Every row comes from one small tree of marks. The marks that hang from a mark follow it in brackets, in alphabetical order. Every link used is in the known rows. Which tree was each row made from?
Each row is shifted at random along 3 fixed directions that mean nothing.
Known rows
zifudob[damib[megor[piri]]]: +0.90 -2.59 -1.12 +0.52 -1.64 -0.28 +0.89 -0.80 +2.00 -0.59 +0.04 -2.36 -1.49 -1.00 -1.93 -1.86 -1.44 +0.77 -0.11 +0.11 -2.68 -2.47 -1.55 -1.98 -0.98 -2.25 -1.05 +1.16 +1.20 +0.83 +1.73 -3.68 -0.58 +3.13 -0.06 +1.32 -1.28 -1.45 +0.03 +0.60 -3.10 -1.00
zifudob[damib[piri[pamev]]]: -1.73 -0.73 +0.04 +1.13 +0.61 -0.41 +0.62 -0.93 +1.47 +1.31 -0.70 -0.63 -2.12 -0.73 -0.63 -1.56 +0.62 +0.91 -1.96 -0.68 -1.08 -1.17 -0.86 -1.86 -2.99 -1.31 -0.40 +0.26 +0.18 -1.27 -0.33 -1.39 +0.48 +2.01 -0.08 +0.45 -1.60 -0.29 -0.65 +0.99 -1.05 -1.66
pamev[bured[zifudob[damib nubabe]] kufini niver]: -2.11 -0.37 +0.09 +0.97 +0.53 -2.20 -0.21 -0.68 +2.98 +0.68 +1.15 -0.56 -0.44 -0.25 -1.88 +0.35 -0.16 -1.43 -0.76 -1.58 -2.48 +2.41 +0.61 +1.02 -2.94 -3.25 +0.59 -2.66 +1.42 -1.81 +0.30 +1.28 -0.28 +2.57 +1.56 -1.36 +1.21 +1.87 -0.24 +2.13 +1.00 +2.01
megor[niver nubabe piri[pamev[bured damib kufini zifudob]]]: +0.28 -1.77 -0.60 +0.70 -0.29 +0.38 +0.44 -1.01 +2.87 +1.45 -1.68 -2.15 -1.22 -0.64 +0.92 -2.11 +0.76 +0.76 -2.08 -2.05 -1.52 -0.97 -1.11 -1.33 -2.94 -0.11 -0.94 +1.39 +2.91 +0.73 -0.79 -2.81 +1.42 +1.53 +0.02 +0.37 -0.94 -0.30 +0.74 +1.11 -1.19 -1.34
zifudob[nubabe pamev[niver]]: -5.96 +0.62 +1.71 -0.65 +3.55 -1.89 -1.45 -2.03 +1.55 +3.86 -1.10 +1.33 -2.83 +0.15 -2.18 -2.66 +2.62 -0.41 -2.83 +0.13 +0.90 +0.86 -0.64 -1.84 -2.78 +0.57 +0.52 -0.96 +0.88 -4.53 -0.49 +1.21 +2.18 +1.86 +0.14 -0.07 +0.63 +0.72 -2.41 +2.19 +1.80 -2.87
bured[megor[niver[buke piri] nubabe[damib]]]: -2.65 -1.52 -0.49 +0.76 +0.59 -2.59 -0.49 -0.71 +2.98 +2.20 +1.13 +0.36 -1.12 -0.86 -3.54 -1.54 -1.72 -2.08 -0.05 +0.64 -2.34 +1.71 -0.76 -0.32 -0.19 -3.53 +1.25 -2.92 +1.30 -2.75 +0.77 +0.48 -0.99 +3.18 +1.61 +2.07 +0.87 +1.93 -1.12 -0.09 -0.10 +2.02
pamev[damib[piri] zifudob[nubabe]]: +1.39 -2.34 -0.88 +1.26 -1.25 -0.20 +1.67 -0.31 +2.34 -0.31 +0.26 -1.77 -0.22 -1.11 -0.47 +0.21 -1.58 +0.36 -0.88 -2.02 -3.08 -0.91 -0.05 +0.03 -2.17 -3.22 -0.64 -0.17 +0.09 +1.22 +0.51 -1.90 -1.60 +2.64 +0.85 -0.35 -1.50 -1.01 +0.92 +1.11 -1.88 +0.51
nubabe[damib niver[buke megor[piri[pamev]]]]: -1.04 +0.65 -0.01 +3.09 +0.01 -0.34 +0.62 +0.55 +2.08 +3.05 -2.04 +0.09 -2.20 -0.71 -0.43 -0.44 +0.71 +1.71 -3.42 -1.18 -0.71 +1.58 +0.09 +1.06 -4.01 -0.94 -1.83 -0.96 +1.54 -1.05 -0.17 -1.49 -0.47 +2.02 +0.38 +1.22 -3.01 +1.77 +0.85 +0.52 +0.28 +1.20
nubabe[damib niver[megor piri[pamev]]]: +2.59 -2.94 -1.57 +3.28 -2.18 +0.71 +2.24 +0.16 +2.54 +0.53 -1.44 -2.28 -1.93 -0.61 -0.58 -0.90 -0.80 +2.94 -2.33 +0.14 -2.25 -1.89 -1.42 -0.80 -2.40 -1.99 -2.49 +1.94 +1.82 +1.80 +3.59 -4.92 -1.50 +3.22 +0.57 +1.84 -3.33 +0.32 +1.10 +0.70 -3.17 +0.59
nubabe[damib niver[piri]]: +0.61 -0.43 -0.11 +1.77 -1.21 +0.71 +1.33 +0.26 +1.91 +1.39 -1.63 -0.99 -1.86 -0.35 +0.16 -0.89 +0.36 +2.81 -2.26 +0.05 -1.04 -0.61 -0.75 -0.24 -2.29 -0.67 -2.31 +1.28 +1.50 +0.23 +1.81 -3.82 -0.57 +1.77 -0.44 +1.32 -3.34 -0.44 +0.51 +1.01 -1.64 -0.86
zifudob[bured[niver] damib[megor piri]]: -2.46 +1.11 +0.40 +2.23 +0.11 -1.73 -0.22 -0.48 +1.85 +0.61 +0.23 -0.27 -2.29 -0.68 -1.91 -0.61 -0.38 +0.06 -1.20 -1.86 -1.75 +0.73 +0.60 +0.32 -4.42 -2.91 +0.53 -2.69 -0.24 -1.84 -0.46 +0.53 -0.27 +3.04 +0.46 -0.36 -0.71 +1.21 -0.39 +1.49 +0.09 +1.04
bured[megor zifudob[nubabe]]: -1.03 -0.53 +0.24 -0.24 -0.90 -1.34 +0.30 -0.97 +2.20 +0.16 +0.33 -0.71 -1.86 -0.41 -2.35 -0.91 -1.24 +0.15 -0.68 -0.12 -2.59 +0.39 -0.36 -0.07 -1.05 -2.85 +0.45 -1.05 +0.51 -1.02 +2.91 -1.19 -0.86 +2.64 +0.84 +0.60 +0.33 -0.31 -0.47 +1.22 -1.11 +1.03
damib[megor[niver[buke[kufini]] nubabe] piri[pamev[zifudob]]]: -0.02 -1.08 +0.10 +0.92 -0.51 +0.32 +0.45 -0.62 +2.01 +1.19 -2.12 -1.45 -3.54 -0.60 -0.58 -2.64 +0.00 +1.73 -2.82 -0.99 -1.40 -2.42 -1.66 -1.77 -3.40 -0.45 +0.41 +1.18 +0.88 +0.39 +0.46 -3.36 +1.09 +2.37 -0.64 +1.42 -1.78 -0.21 +0.33 +0.74 -1.92 -1.18
megor[niver[buke[kufini] piri[pamev[bured]]] nubabe]: -0.33 -3.05 -1.62 +1.80 -0.56 -1.21 +0.31 +0.03 +3.05 +1.13 +0.16 -1.33 -1.96 -0.91 -2.06 -1.23 -0.93 -0.68 -1.00 -1.24 -3.15 -0.21 -0.89 -1.22 -1.87 -2.72 +0.03 -0.73 +1.65 -0.32 -0.47 -1.60 -0.01 +2.23 +1.15 +1.36 -0.68 +1.31 +0.43 +0.13 -1.10 +1.57
megor[niver[buke[kufini] piri] nubabe[damib]]: -0.85 -1.81 -0.56 +0.87 -0.31 -0.74 +0.47 +0.17 +2.88 +2.03 -0.41 -0.54 -2.32 -0.39 -1.79 -1.60 -0.09 +0.34 -1.00 +0.75 -1.82 -0.09 -1.38 -1.11 -0.88 -1.52 -0.29 -0.34 +1.70 -0.99 +0.74 -2.48 +0.09 +2.00 -0.01 +1.97 -1.61 +0.60 -0.09 +0.32 -1.01 +0.31
zifudob[damib[megor[niver piri]] nubabe pamev[bured]]: +1.68 -2.79 -1.69 +3.04 -2.15 -0.48 +0.56 -0.31 +3.16 -0.23 -1.01 -2.30 -2.68 -0.67 -1.35 -0.84 -1.10 +0.87 -1.16 -2.34 -2.85 -1.70 -0.07 -0.76 -4.59 -2.54 -1.44 +0.03 +1.48 +1.81 +0.74 -3.06 -0.67 +3.97 +1.06 +0.65 -2.50 -0.17 +1.39 +1.16 -1.84 +1.24
damib[megor[nubabe] piri]: -2.58 +0.12 +0.91 -0.85 +0.97 -0.37 -0.61 -1.50 +0.59 +1.22 -1.03 -0.59 -2.78 -0.90 -1.50 -3.65 -0.05 +0.94 -2.08 +0.02 -0.61 -2.03 -1.59 -2.47 -2.10 -0.04 +0.44 +0.64 +0.24 -1.41 +0.40 -1.88 +1.36 +2.07 -1.16 +0.84 -0.35 -1.18 -1.57 +0.85 -1.95 -3.28
megor[niver[buke[kufini]] nubabe[damib] piri[pamev[bured]]]: -2.02 -4.24 -2.20 +0.68 +0.28 -3.48 -0.76 -0.49 +4.54 +0.71 +2.64 -0.51 -0.83 -0.97 -4.20 -1.69 -1.97 -4.01 +1.59 +1.05 -3.91 +0.41 -1.51 -2.44 +0.43 -4.88 +1.99 -2.33 +2.07 -2.56 -0.87 +0.29 -0.07 +3.59 +2.45 +2.50 +1.63 +2.20 -0.60 -1.01 -0.43 +2.26
bured[niver pamev[damib[megor] kufini zifudob]]: +5.05 -1.34 -1.80 +3.75 -4.41 +1.16 +2.49 +1.00 +2.11 -3.27 -0.24 -3.08 -0.93 -1.37 +1.44 +2.10 -2.71 +2.61 -1.47 -3.29 -4.43 -0.83 +0.62 +1.45 -4.68 -4.66 -1.88 +0.58 +0.58 +3.96 +1.60 -4.09 -3.06 +3.04 +1.22 -0.76 -3.40 -0.62 +2.59 +1.08 -3.15 +2.90
zifudob[bured[niver] nubabe[damib[piri[pamev]]]]: -0.54 -0.22 -0.59 +3.54 -0.79 -1.19 +0.75 +0.23 +2.96 +0.58 -0.43 -0.21 -2.92 -0.33 -0.85 -0.11 -0.10 +0.98 -2.01 -1.82 -2.26 +0.16 +0.65 -0.02 -5.32 -3.22 -0.25 -1.65 -0.10 -0.50 +0.51 -0.75 -0.57 +3.35 +1.27 +0.08 -2.43 +1.33 +0.69 +1.13 -0.25 +1.87
zifudob[bured[niver[piri]]]: -1.37 -1.21 -0.76 +1.75 -0.64 -1.96 +0.35 -0.23 +2.63 +0.57 +1.17 -0.65 -1.06 -0.87 -2.72 +0.03 -1.38 -0.82 +0.00 -1.59 -3.11 +1.13 +0.39 +0.26 -1.55 -3.81 -0.11 -2.23 +0.53 -1.50 -0.07 -0.02 -1.21 +2.47 +1.48 +0.54 -0.09 +0.94 -0.08 +0.97 -0.17 +2.07
damib[megor[niver piri[pamev]]]: -3.62 +0.36 +0.84 +0.18 +1.39 -1.14 -1.15 -1.62 +1.44 +2.60 -1.48 +0.25 -2.97 -0.51 -1.41 -3.03 +0.59 +0.05 -2.14 -0.50 -0.19 -0.71 -1.21 -2.01 -2.41 -0.21 +0.41 +0.02 +0.96 -2.86 -0.88 -0.75 +1.60 +2.03 +0.00 +2.05 -0.34 +0.18 -1.27 +0.56 -0.09 -2.11
bured[megor[nubabe] niver[buke piri] pamev[kufini]]: +0.39 -2.59 -1.17 +0.60 -1.23 -1.01 +0.48 -1.04 +2.69 -0.65 +0.44 -1.74 -2.42 -1.00 -3.42 -2.63 -2.00 +0.44 -0.88 +0.72 -3.51 -1.45 -1.90 -2.38 -1.18 -3.43 +0.48 -0.02 +1.88 +0.40 +3.90 -3.04 -0.84 +3.59 +0.95 +0.80 +0.83 +0.80 -1.26 +1.07 -2.98 +0.70
bured[megor[nubabe] niver pamev[damib]]: -3.21 +1.27 +1.18 -0.22 +0.91 -0.67 -0.43 -1.60 +1.38 +1.73 -1.11 +0.25 -3.40 -0.15 -0.75 -2.78 +1.16 +1.30 -2.50 +0.61 -0.26 +0.19 -1.00 -1.63 -2.73 -0.68 +0.68 -0.46 +1.04 -2.32 +2.11 -1.04 +1.04 +2.09 -0.16 +0.39 -0.17 +0.16 -1.92 +1.34 -0.62 -1.72
megor[nubabe[damib niver] piri[pamev]]: +0.19 -1.48 -0.88 +1.88 -1.08 -0.44 +0.51 +0.04 +2.89 +1.23 -1.23 -0.50 -2.49 -0.43 -0.27 -1.36 -0.36 +1.12 -1.74 -0.05 -1.70 -0.96 -0.84 -1.12 -2.66 -1.75 -1.03 +0.74 +1.40 -0.27 +0.89 -2.82 -0.13 +2.78 +0.89 +2.46 -2.75 +0.03 +0.63 -0.19 -1.20 +0.01
megor[niver[buke[kufini] piri[pamev[bured]]] nubabe[damib]]: -1.24 -2.34 -0.75 +0.83 +0.43 -0.41 +0.39 -0.52 +3.06 +2.38 -1.02 -1.24 -2.77 -0.29 -1.48 -3.14 +1.25 +0.77 -1.91 +0.95 -1.27 -1.03 -2.16 -2.70 -1.71 -0.34 -0.25 +0.72 +2.66 -0.86 +0.81 -3.01 +1.61 +1.94 -0.39 +1.51 -1.04 +0.98 -0.41 +0.59 -1.41 -1.05
megor[niver[buke[kufini] piri[pamev[damib]]]]: -1.75 -0.90 -0.08 +1.56 +0.83 -0.28 +0.67 -0.23 +2.10 +2.87 -1.26 -0.40 -2.21 -0.46 -0.60 -1.25 +1.37 +0.86 -2.52 -0.70 -0.93 +0.25 -1.00 -0.99 -2.52 -0.76 -0.73 -0.15 +1.46 -1.39 -0.48 -1.59 +0.67 +1.21 -0.08 +0.80 -1.72 +1.06 -0.18 +1.09 -0.19 -0.45
zifudob[bured[niver pamev] nubabe]: -0.46 +0.39 +0.12 +1.61 -1.19 +0.16 +0.66 -0.37 +2.12 +0.54 -1.86 -1.01 -4.32 +0.06 -0.52 -1.68 +1.33 +3.10 -2.67 -0.91 -1.32 -0.80 -0.15 -1.20 -4.49 -0.58 -1.25 +0.55 +0.82 +0.12 +1.85 -3.13 +0.79 +2.27 -0.27 -0.07 -2.61 -0.60 +0.09 +1.89 -1.06 -0.68
piri[niver[buke[kufini]] pamev[bured zifudob[damib[megor]]]]: -0.14 -2.20 -0.91 +1.76 -0.50 -0.64 +1.13 -0.60 +2.85 +0.47 -0.24 -2.30 -1.84 -0.33 -1.40 -1.52 +0.59 +0.76 -1.74 -0.20 -2.31 -0.82 -1.51 -1.24 -2.88 -1.94 -0.04 +0.23 +1.80 +0.02 +1.70 -2.29 +0.64 +2.90 +0.37 +0.15 -0.52 +1.41 +0.55 +1.25 -1.54 +0.49
nubabe[damib[piri] niver[buke[kufini]]]: -1.44 +1.14 +0.12 +2.51 -0.19 -1.26 +0.11 +1.34 +2.09 +1.20 +0.22 +0.80 -1.48 -0.77 -0.94 +1.02 -0.48 +0.09 -1.62 -1.05 -1.94 +2.09 +0.71 +1.42 -3.48 -3.15 -0.31 -2.51 +0.19 -1.88 -1.20 -0.01 -1.20 +1.82 +0.57 +0.48 -2.38 +1.84 +0.52 +0.45 +0.63 +2.00
damib[megor[nubabe] piri[niver[buke] pamev[zifudob[bured]]]]: +1.44 -3.90 -2.27 +2.89 -1.90 -1.84 +0.93 -0.41 +3.55 -1.00 +1.04 -2.26 -1.36 -1.28 -2.99 -1.12 -3.20 -1.05 -0.30 -1.83 -4.64 -1.51 -0.72 -0.85 -2.82 -5.04 +1.12 -1.22 +0.36 +1.06 +0.97 -1.44 -1.25 +4.80 +2.39 +1.40 -0.03 +1.29 +1.17 -0.07 -2.23 +3.03
zifudob[bured[niver pamev] nubabe[damib[megor[piri]]]]: -2.28 -3.02 -1.30 +0.60 +0.01 -3.52 -0.73 -1.64 +4.16 -0.55 +2.38 -0.70 -2.25 -0.64 -5.40 -2.70 -2.02 -2.30 +1.21 +1.75 -3.49 -0.93 -1.45 -3.14 -1.02 -5.13 +2.17 -2.24 +1.23 -2.28 +2.61 -0.26 -0.39 +5.33 +2.12 +1.44 +2.21 +1.48 -1.81 +0.62 -1.33 +1.29
piri[niver[buke megor[nubabe]] pamev[damib kufini zifudob]]: +0.58 -3.34 -1.54 +2.04 -0.34 -0.79 +1.51 -0.60 +3.14 +0.94 -0.07 -2.06 -0.66 -0.80 -1.23 -1.09 -0.66 +0.03 -1.81 -0.52 -2.86 -0.04 -1.40 -0.49 -1.95 -2.65 -0.36 -0.01 +1.90 +0.51 +1.80 -1.81 -0.46 +3.25 +1.59 +0.51 -0.19 +1.65 +0.68 +0.78 -1.61 +1.63

Which tree is each row?
-3.11 +0.06 +0.49 +1.74 +1.84 -1.28 -0.68 -0.27 +1.90 +3.89 -1.32 +0.40 -2.12 -0.64 -1.59 -0.65 +1.25 -0.41 -3.15 -2.32 -0.55 +2.08 +0.20 +0.79 -4.00 -0.74 -0.44 -2.30 +1.83 -2.08 -1.43 +0.61 +0.41 +1.64 +0.35 -0.33 -0.77 +2.14 -0.20 +1.61 +1.43 +0.67
zifudob[pamev[damib niver[buke[kufini] megor[nubabe piri]]]]
-1.48 +0.53 +0.26 +1.73 +0.52 -0.22 +1.03 -0.05 +1.41 +1.99 -0.75 -0.20 -0.40 -1.01 +1.41 +1.16 +0.76 +0.54 -2.50 -2.99 -1.17 +2.10 +0.97 +1.46 -3.47 -1.67 -1.03 -1.22 +0.15 -1.32 -2.44 +0.34 -0.53 +0.67 +0.66 -0.51 -1.99 +0.10 +0.91 +0.87 +0.86 +0.57
piri[pamev[damib zifudob]]
-1.66 -3.00 -0.85 +0.38 +0.59 -1.76 +0.41 -0.91 +2.95 +1.74 +0.68 -1.58 -1.46 -1.08 -3.81 -1.92 -0.77 -1.04 -1.15 -0.32 -2.96 +0.43 -1.45 -1.14 -0.57 -2.65 +0.93 -1.55 +2.06 -1.20 +1.32 -0.84 +0.03 +2.17 +0.73 +0.51 +1.82 +1.87 -0.57 +0.90 -1.15 +1.71
niver[buke[kufini] megor[nubabe] piri[pamev[bured[zifudob]]]]
+0.12 -1.60 -0.72 +0.82 -1.01 -0.28 +0.49 +0.30 +1.88 +1.33 -0.84 -1.43 -2.27 -1.01 -1.98 -1.28 -0.71 +0.84 -1.59 -1.00 -2.46 -0.33 -0.91 -0.29 -1.44 -1.27 -1.23 -0.11 +1.59 +0.42 +0.62 -2.92 -0.32 +1.68 -0.35 +1.06 -1.63 -0.06 +0.61 +0.50 -1.72 +0.58
niver[buke[kufini] megor[nubabe piri]]
-0.86 +0.06 +0.36 +0.87 -0.46 +0.08 +0.13 -0.35 +1.82 +1.58 -1.51 -0.22 -2.80 -0.32 +0.14 -2.04 +0.10 +1.46 -1.79 -0.17 -0.75 -1.07 -0.89 -1.21 -2.53 -0.47 -0.42 +0.61 +0.70 -0.78 -0.05 -2.64 +0.60 +2.00 -0.48 +1.90 -2.70 -0.85 -0.11 +0.29 -1.23 -1.59
megor[niver nubabe[damib[piri]]]
-2.68 -0.28 +0.32 +0.83 +0.78 -2.16 -0.44 -1.31 +2.27 +1.05 +0.61 +0.25 -2.13 -0.94 -2.79 -2.03 -1.55 -1.17 -1.36 -0.37 -2.17 +0.42 -0.75 -0.92 -2.70 -3.69 +2.59 -2.65 +0.11 -2.25 +0.87 +0.73 -0.21 +3.53 +1.36 +0.84 +1.35 +1.67 -1.30 +0.53 -0.46 +1.20
bured[pamev[damib[megor[nubabe] piri[niver[buke]]]] zifudob]
-0.59 -1.09 -0.82 +1.46 -0.94 -1.45 -0.02 +0.03 +2.57 +0.79 +0.40 -0.51 -1.20 -1.11 -2.26 -0.96 -1.87 -0.80 -0.10 -0.20 -2.52 +0.38 -0.58 -0.30 -1.27 -3.14 -0.09 -1.40 +1.10 -1.06 -0.52 -1.38 -1.01 +3.13 +0.93 +2.14 -1.18 +0.54 +0.26 -0.36 -0.92 +1.31
nubabe[damib[megor[niver[buke] piri]]]
-0.73 -2.11 -0.73 +1.56 +0.29 -0.70 +1.07 -1.12 +2.33 +1.17 -0.03 -2.09 -0.47 -1.23 -1.33 -1.10 -0.19 +0.17 -1.55 -1.98 -2.15 -0.28 -0.58 -0.64 -2.65 -2.24 -0.42 -0.68 +1.30 -0.21 +0.04 -1.08 -0.24 +2.44 +0.50 -0.35 +0.06 +0.49 +0.20 +1.46 -1.19 +0.22
niver[piri[pamev[damib[megor] zifudob[bured]]]]
+1.82 -4.24 -2.19 +2.11 -2.26 -0.56 +2.02 -0.37 +4.18 -0.68 -0.33 -2.87 -3.27 -0.13 -2.97 -1.88 +0.17 +1.81 -0.46 +0.96 -3.15 -2.51 -1.39 -2.69 -2.58 -2.43 -1.46 +1.01 +1.62 +1.69 +3.38 -4.58 -0.13 +4.51 +0.76 +0.44 -2.23 -0.54 +0.63 +1.66 -2.57 +0.56
zifudob[bured[niver[buke]] damib nubabe pamev]
-0.22 -1.81 -0.90 +2.12 -0.80 -2.15 -0.02 -0.32 +3.45 +0.16 +0.83 -0.95 -0.60 -0.90 -1.99 +0.80 -2.32 -1.80 -0.07 -2.62 -3.46 +1.05 +0.61 +1.28 -3.04 -4.49 +0.38 -2.60 +0.76 -0.40 -0.39 +0.39 -1.67 +3.69 +2.19 +0.42 -0.07 +1.35 +0.87 +1.04 +0.11 +3.26
pamev[kufini zifudob[damib[megor[niver piri]] nubabe]]
-1.24 +0.00 -0.05 +1.83 -0.27 -1.11 -0.18 -0.20 +1.35 +0.94 -0.49 -0.16 -2.43 -0.97 -1.71 -1.58 -1.51 +0.21 -2.05 -1.50 -2.09 -0.25 -0.32 -0.09 -3.47 -2.38 +0.50 -1.33 -0.30 -0.77 +0.10 -0.71 -0.32 +3.00 +0.65 +1.10 -1.16 +0.85 -0.02 +0.25 -1.09 +0.71
damib[megor[nubabe] piri[niver[buke]]]
-0.89 -2.07 -1.07 +1.10 +0.01 -0.80 +0.10 -0.92 +2.85 +0.30 -0.22 -2.19 -1.95 -0.78 -2.32 -2.71 +0.60 +0.38 -0.96 +0.34 -1.82 -1.08 -1.60 -2.57 -2.74 -1.22 -0.74 +0.30 +2.41 -0.32 +0.25 -2.65 +1.19 +3.26 -0.05 +0.06 -0.37 +0.37 -0.44 +1.55 -1.55 -0.98
zifudob[bured pamev[damib[megor[niver[buke]]] kufini]]
+1.29 -3.17 -1.62 +1.20 -2.18 -0.98 +0.66 -1.24 +2.75 -1.14 +0.82 -1.93 -1.43 -0.67 -2.33 -1.81 -2.40 -0.06 +0.13 +0.40 -3.67 -2.01 -1.71 -2.19 -0.77 -4.15 +0.04 +0.62 +1.75 +0.64 +3.86 -3.16 -1.34 +3.96 +1.70 +1.83 -0.02 +0.00 -0.40 +0.43 -3.23 +0.47
bured[megor[piri[niver]] pamev[damib]]
-1.67 -1.02 +0.01 +0.13 -0.14 -1.17 -0.44 -1.37 +1.68 +0.87 -0.28 -0.78 -2.06 -0.49 -2.35 -2.77 -0.86 +0.04 -0.93 +0.25 -1.70 -1.51 -1.61 -1.89 -1.04 -1.55 +0.11 +0.48 +1.04 -1.40 +1.59 -1.91 +0.48 +2.85 +0.33 +1.97 +0.03 -0.15 -0.90 +0.60 -1.68 -1.41
damib[megor[piri[niver]]]
-0.89 -1.86 -0.44 +1.69 +0.16 -1.01 +0.31 -1.16 +1.49 +0.79 -0.07 -1.01 -1.40 -0.89 -1.99 -1.42 -1.21 -0.03 -1.81 -1.07 -2.08 -1.21 -1.04 -1.28 -2.23 -2.54 +0.11 +0.07 +0.61 -0.84 +0.89 -1.14 -0.57 +3.13 +1.11 +0.88 -0.25 +0.81 -0.62 +0.91 -1.60 -0.38
damib[piri[pamev[niver[megor]]]]
-1.89 -1.60 -0.74 +0.64 -0.20 -2.68 -1.06 -0.61 +2.55 +0.33 +1.23 -0.01 -1.25 -1.15 -3.22 -1.19 -2.85 -2.15 +0.24 -0.43 -2.98 +0.17 -0.38 -0.53 -0.99 -4.07 +1.05 -1.97 +0.46 -2.04 -0.02 +0.27 -1.02 +3.63 +1.97 +2.27 +0.61 +0.74 -0.56 -0.40 -0.60 +1.42
damib[megor[nubabe[niver] piri]]
+2.81 -1.75 -2.44 +5.22 -3.53 -0.72 +1.15 +1.41 +2.74 -1.65 +0.44 -1.94 -1.10 -1.37 -0.06 +2.73 -2.69 +0.24 -0.37 -4.40 -4.29 +0.92 +1.97 +2.23 -5.32 -5.21 -1.84 -2.04 +0.12 +1.96 -1.64 -1.41 -2.89 +3.54 +2.34 +0.28 -3.76 +0.39 +3.00 +0.27 -0.94 +4.69
zifudob[bured pamev[damib[megor[niver]]]]
+1.04 -1.60 -1.19 +2.68 -1.84 -0.26 +0.93 -0.38 +2.33 -0.26 -0.79 -2.10 -2.88 -0.73 -0.87 -1.33 -0.76 +1.54 -1.67 -1.92 -2.76 -1.63 -0.34 -0.94 -4.53 -2.50 -0.72 -0.11 +0.76 +1.36 +1.68 -2.77 -0.39 +3.33 +0.47 +0.36 -2.16 +0.01 +0.77 +0.97 -2.35 +0.82
zifudob[bured[megor[nubabe]] damib[piri[pamev]]]
+0.69 +0.02 -0.80 +2.59 -1.78 -0.89 +0.72 +0.71 +2.01 -0.96 +1.00 -1.26 -0.90 -1.13 -1.23 +0.79 -1.75 +0.03 -0.96 -2.35 -3.71 +1.14 +0.59 +1.26 -3.55 -4.43 -0.06 -2.34 +0.73 +0.50 +0.64 -0.87 -1.85 +2.45 +0.85 -1.11 -0.98 +1.58 +0.77 +1.11 -1.35 +2.82
pamev[bured[megor niver[buke[kufini]]] damib[piri]]
+0.47 -4.88 -2.23 +0.90 -0.73 -1.34 +0.68 -0.82 +3.47 +0.15 +0.70 -1.92 -1.44 -1.08 -3.09 -2.46 -2.00 -0.97 -0.06 +0.65 -3.65 -1.98 -2.28 -3.04 -0.06 -3.24 +0.18 +0.72 +1.84 +0.13 +1.23 -2.79 -0.26 +3.50 +1.61 +2.22 +0.22 +0.53 -0.43 -0.01 -2.54 +0.52
megor[niver[buke piri[pamev[kufini]]] nubabe]
-1.02 -2.99 -1.13 +1.23 -0.01 -1.14 +0.70 -1.02 +2.48 +1.57 -0.51 -1.20 -2.60 -0.47 -2.60 -2.90 -0.37 +0.40 -1.79 +1.11 -2.07 -1.17 -2.10 -2.20 -1.03 -1.63 -0.03 +0.59 +1.28 -0.83 +2.43 -2.28 +0.46 +3.40 +1.11 +2.17 -0.45 +0.95 -0.45 +0.11 -1.92 +0.06
piri[niver[buke megor[nubabe]] pamev]
-1.98 -0.57 -0.04 +1.33 +0.34 -0.93 +0.62 -0.82 +2.95 +1.86 -0.97 -0.86 -3.77 -0.05 -2.85 -2.92 +1.63 +1.94 -2.33 +1.58 -0.98 +0.10 -1.28 -1.86 -2.96 -0.82 -0.40 -0.67 +1.87 -1.28 +2.99 -2.38 +0.91 +3.32 -0.20 +0.15 -0.85 +1.24 -0.98 +1.77 -0.93 -0.15
zifudob[bured[niver[buke megor] pamev] nubabe[damib]]
-3.75 -1.22 +0.73 -1.72 +2.50 -1.97 -0.82 -2.59 +2.25 +2.24 +0.83 -0.89 +0.06 -0.84 -3.15 -3.77 +0.04 -2.10 -1.03 +0.37 -1.17 +0.30 -1.78 -1.90 -0.35 -1.32 +2.24 -1.47 +2.30 -2.64 +0.68 +0.65 +1.27 +2.73 +0.24 -0.53 +3.57 +1.21 -2.32 +1.56 -0.53 -1.97
pamev[bured[megor[nubabe]] damib[piri] niver[buke] zifudob]
-1.00 -1.45 -0.11 +0.63 +0.12 -0.73 +0.65 -1.05 +2.00 +1.13 -0.26 -0.89 -0.75 -0.56 -0.59 -0.59 -0.12 +0.00 -1.55 -1.13 -1.73 -0.11 -0.62 -0.64 -1.51 -1.86 -0.09 +0.39 +0.91 -1.24 -0.15 -0.98 -0.08 +2.05 +1.10 +0.78 -0.45 -0.08 -0.01 +0.91 -0.37 -0.60
piri[pamev[niver zifudob]]
